Below are the code and all the weights of a small trained network. Each question names an input and a target symbol and asks about switching units off, where a switched-off unit gives its printed mean instead of its output.

import numpy as np


def w(rows, s, z=0):
    codes = np.array(rows[::2]) - 128.0
    scale = np.full(codes.shape[1], s)
    scale[-1] = z or s
    return codes * scale


def norm(h):
    return h / np.sqrt((h * h).mean(-1, keepdims=True) + 1e-5)


def softmax(a):
    e = np.exp(a - a.max(-1, keepdims=True))
    return e / e.sum(-1, keepdims=True)


def log_softmax(a):
    a = a - a.max(-1, keepdims=True)
    return a - np.log(np.exp(a).sum(-1, keepdims=True))


def net(x, mask):
    ids = ['αβγδεθλμπτφψω'.index(c) for c in x.split()]
    T = len(ids)
    res = E[ids] + P[:T]
    u = 0
    for l in range(3):
        r = norm(res)
        for j in range(2):
            rows = slice(2 * j, 2 * j + 2)
            q, k, v = (r @ M[l][rows].T for M in (Q, K, V))
            z = softmax(np.where(np.tri(T) > 0, q @ k.T / 2**0.5, -1e9)) @ v
            o = O[l][rows]
            res = res + np.where(mask[u + j], z, o[:, -1]) @ o[:, :-1]
        u += 2
    return log_softmax(norm(res)[-1] @ U[:, :-1].T + U[:, -1])


Q, K, V, O = {}, {}, {}, {}
E = w([
[233,121,134,186],'α',
[185,14,83,98],'β',
[141,143,255,69],'γ',
[143,106,232,187],'δ',
[91,201,34,138],'ε',
[106,165,102,202],'θ',
[79,99,90,8],'λ',
[42,156,224,153],'μ',
[11,100,116,117],'π',
[71,69,224,122],'τ',
[158,207,130,36],'φ',
[198,246,164,123],'ψ',
[44,211,86,100],'ω',
],0.0085)
P = w([
[147,57,40,209],'0',
[108,206,148,121],'1',
[76,254,122,165],'2',
[145,212,120,124],'3',
[102,191,110,141],'4',
[119,181,90,134],'5',
[131,165,114,133],'6',
[173,173,105,117],'7',
[162,135,81,148],'8',
[162,130,104,133],'9',
[155,165,77,148],'10',
],0.0023)
Q[0] = w([
[178,39,146,60],'L0H1',
[144,10,59,252],'L0H1',
[175,169,153,154],'L0H2',
[82,167,165,115],'L0H2',
],0.0037)
K[0] = w([
[64,223,114,137],'L0H1',
[116,208,196,5],'L0H1',
[3,133,72,78],'L0H2',
[159,82,63,155],'L0H2',
],0.0029)
V[0] = w([
[146,3,196,155],'L0H1',
[96,120,55,251],'L0H1',
[53,165,220,160],'L0H2',
[214,162,173,177],'L0H2',
],0.0061)
O[0] = w([
[181,242,148,177,22],'L0H1',
[68,185,222,77,49],'L0H1',
[210,113,108,16,248],'L0H2',
[34,182,2,71,99],'L0H2',
],0.0056,0.0013)
Q[1] = w([
[100,140,59,147],'L1H1',
[122,120,133,72],'L1H1',
[112,253,164,112],'L1H2',
[56,176,151,78],'L1H2',
],0.0046)
K[1] = w([
[198,152,147,99],'L1H1',
[156,153,131,254],'L1H1',
[121,6,140,215],'L1H2',
[159,147,108,231],'L1H2',
],0.0043)
V[1] = w([
[60,38,43,163],'L1H1',
[1,194,193,143],'L1H1',
[87,112,210,8],'L1H2',
[116,236,23,45],'L1H2',
],0.0055)
O[1] = w([
[194,255,84,68,85],'L1H1',
[223,80,15,204,179],'L1H1',
[34,245,122,170,252],'L1H2',
[181,168,209,189,141],'L1H2',
],0.0054,0.0017)
Q[2] = w([
[89,129,2,104],'L2H1',
[206,137,171,143],'L2H1',
[165,87,227,122],'L2H2',
[174,138,179,220],'L2H2',
],0.0035)
K[2] = w([
[91,119,83,114],'L2H1',
[34,172,116,161],'L2H1',
[30,1,88,2],'L2H2',
[12,175,83,139],'L2H2',
],0.0025)
V[2] = w([
[75,238,96,72],'L2H1',
[169,176,118,254],'L2H1',
[32,103,167,197],'L2H2',
[174,174,242,152],'L2H2',
],0.0067)
O[2] = w([
[103,254,125,119,248],'L2H1',
[154,163,117,241,59],'L2H1',
[8,118,165,172,140],'L2H2',
[166,176,242,136,111],'L2H2',
],0.0065,0.0016)
U = w([
[239,114,113,211,129],'α',
[197,21,68,94,253],'β',
[180,120,254,38,125],'γ',
[170,88,192,215,108],'δ',
[122,177,16,153,119],'ε',
[123,146,75,224,78],'θ',
[100,98,86,6,95],'λ',
[54,132,189,167,118],'μ',
[26,93,87,125,128],'π',
[104,65,188,132,114],'τ',
[186,189,105,17,89],'φ',
[232,226,137,136,130],'ψ',
[84,182,71,97,96],'ω',
],0.0083,0.0039)

Each question gives the input, a string of symbols that net reads in full, and the target symbol t.
The units are the heads (2 rows each of Q, K, V and O). Each row of codes is followed by its name. A weight is (code - 128) times the scale printed after its matrix; where a second scale follows, it is the last column's (O and U).
mask holds one flag per head, layer by layer. A switched-off head (its flag False) gives its mean, the last column of its rows in O, instead of its output. The means were averaged over made-up inputs and are rounded, as every weight is.
A unit's drop is (log p(t) with every unit on - log p(t) with that unit switched off) / (log p(t) with every unit on - log p(t) with every unit switched off).
The circuit of an input: a set's keep is (log p(t) with only the set's units on - log p(t) with every unit switched off) / (log p(t) with every unit on - log p(t) with every unit switched off). Starting from all 6 units, units are removed one at a time, each time the one whose removal leaves the highest keep (on an exact tie, the one counted first), for as long as the keep stays at least 0.8.
circuit, biggest first: the units of the circuit, biggest drop first
unit that matters most: the unit with the biggest drop
which heads matter: for each layer, one digit per head in row order, 1 if its drop is at least 0.15 and else 0, layers parted by /
drop of u: that unit's drop, to one decimal
input ψ β φ ε, target ψ: circuit, biggest first -> (L1H2, L2H2)
input α δ γ ψ ψ θ, target α: which heads matter -> 11 / 11 / 01
input β β ε θ ω ψ α μ ε, target β: circuit, biggest first -> (L0H2, L1H2, L2H1)
input β φ λ, target β: circuit, biggest first -> (L1H2, L0H2, L0H1, L2H2)
input ψ μ β γ, target ψ: circuit, biggest first -> (L0H2, L1H2, L0H1, L2H1)
input γ γ γ δ α, target γ: circuit, biggest first -> (L1H1, L0H2, L2H2)
input ψ τ τ δ α β, target ψ: unit that matters most -> L0H2
input β ψ δ, target β: which heads matter -> 01 / 01 / 00
input γ γ β ψ, target γ: circuit, biggest first -> (L1H1, L0H1, L1H2)
input γ ψ λ γ φ, target γ: circuit, biggest first -> (L1H1, L2H2)
input ψ δ γ γ, target ψ: circuit, biggest first -> (L0H2, L1H2, L0H1)
input γ γ λ δ δ ω ε ψ δ, target γ: circuit, biggest first -> (L1H1, L0H1, L0H2, L2H1)
input β ψ α ω δ, target β: circuit, biggest first -> (L1H2, L0H2, L2H2)
input γ π α μ, target γ: unit that matters most -> L0H1
input β β β φ γ λ, target β: circuit, biggest first -> (L1H2, L0H2, L0H1, L2H1)
input β β θ θ ε ω γ, target β: circuit, biggest first -> (L1H2, L0H2, L2H2)
input λ λ π α, target β: which heads matter -> 11 / 01 / 01
input β γ γ φ φ τ, target β: drop of L2H1 -> 0.4
input ψ β ε λ β θ, target ψ: drop of L0H2 -> 0.6
input β β μ μ ψ ε φ β π, target β: drop of L2H1 -> 0.4
input β θ γ γ θ θ, target β: unit that matters most -> L1H2
